Below are the code and all the weights of a small trained network. Each question names an input and a class and asks about switching units off, where a switched-off unit gives its printed mean instead of its output.

import numpy as np


def w(rows, s, z=0):
    codes = np.array(rows[::2]) - 128.0
    scale = np.full(codes.shape[1], s)
    scale[-1] = z or s
    return codes * scale


def f(y):
    return np.maximum(y, 0)


def log_softmax(a):
    a = a - a.max(-1, keepdims=True)
    return a - np.log(np.exp(a).sum(-1, keepdims=True))


def net(x, mask):
    res = np.array(x, float).reshape(1, 4) / 4 @ E
    y = f(res @ A[0][:, :-1].T + A[0][:, -1])
    res = res + np.where(mask, y, B[0][:, -1]) @ B[0][:, :-1]
    return log_softmax(res[-1] @ U[:, :-1].T + U[:, -1])


A, B = {}, {}
E = w([
[126,129,129],'x0',
[130,128,126],'x1',
[170,73,2],'x2',
[15,190,42],'x3',
],0.0075)
A[0] = w([
[82,175,182,21],'N0',
[155,93,81,19],'N1',
[71,159,79,55],'N2',
[86,155,100,13],'N3',
[195,84,158,2],'N4',
[96,162,249,17],'N5',
[149,94,147,49],'N6',
],0.017,0.0068)
B[0] = w([
[156,55,50,193],'N0',
[133,79,41,160],'N1',
[94,64,232,210],'N2',
[48,2,168,164],'N3',
[38,26,206,184],'N4',
[144,79,45,254],'N5',
[117,69,154,149],'N6',
],0.0089,0.0076)
U = w([
[70,87,232,18],'0',
[136,168,125,248],'1',
[150,111,3,41],'2',
[139,176,139,234],'3',
[169,250,149,134],'4',
],0.011,0.012)

Each question gives the input, the list of numbers given to net, and the class t.
The units are the neurons (one row each of A and B). Each row of codes is followed by its name. A weight is (code - 128) times the scale printed after its matrix; where a second scale follows, it is the last column's (A, B and U).
mask holds one flag per neuron, in row order. A switched-off neuron (its flag False) gives its mean, the last column of its row in B, instead of its output. The means were averaged over made-up inputs and are rounded, as every weight is.
A unit's drop is (log p(t) with every unit on - log p(t) with that unit switched off) / (log p(t) with every unit on - log p(t) with every unit switched off).
The circuit of an input: a set's keep is (log p(t) with only the set's units on - log p(t) with every unit switched off) / (log p(t) with every unit on - log p(t) with every unit switched off). Starting from all 7 units, units are removed one at a time, each time the one whose removal leaves the highest keep (on an exact tie, the one counted first), for as long as the keep stays at least 0.8.
circuit, biggest first: the units of the circuit, biggest drop first
k most important neurons: the k neurons with the biggest drops, biggest first
drop when u is switched off: that unit's drop, to one decimal
input [3,0,-8,-3], class 2: 2 most important neurons	[N5 N0]
input [5,3,0,8], class 0: circuit, biggest first	[N2]
input [-6,-1,-8,-6], class 2: 3 most important neurons	[N5 N0 N2]
input [-5,4,-7,1], class 2: circuit, biggest first	[N5 N0]
input [7,8,6,5], class 3: 2 most important neurons	[N5 N2]
input [6,-1,7,7], class 0: 3 most important neurons	[N2 N3 N5]
input [-5,-7,7,-7], class 0: 2 most important neurons	[N4 N5]
input [-1,-7,6,7], class 0: 2 most important neurons	[N2 N3]
input [5,-3,1,-6], class 0: 3 most important neurons	[N4 N5 N6]
input [-2,-3,3,-6], class 0: 2 most important neurons	[N4 N5]
input [-1,-5,-7,-4], class 2: drop when N5 is switched off	0.6
input [3,3,-6,2], class 2: drop when N0 is switched off	0.3
input [5,4,-8,5], class 2: drop when N5 is switched off	0.4
input [-6,-5,-8,-6], class 2: circuit, biggest first	[N5]
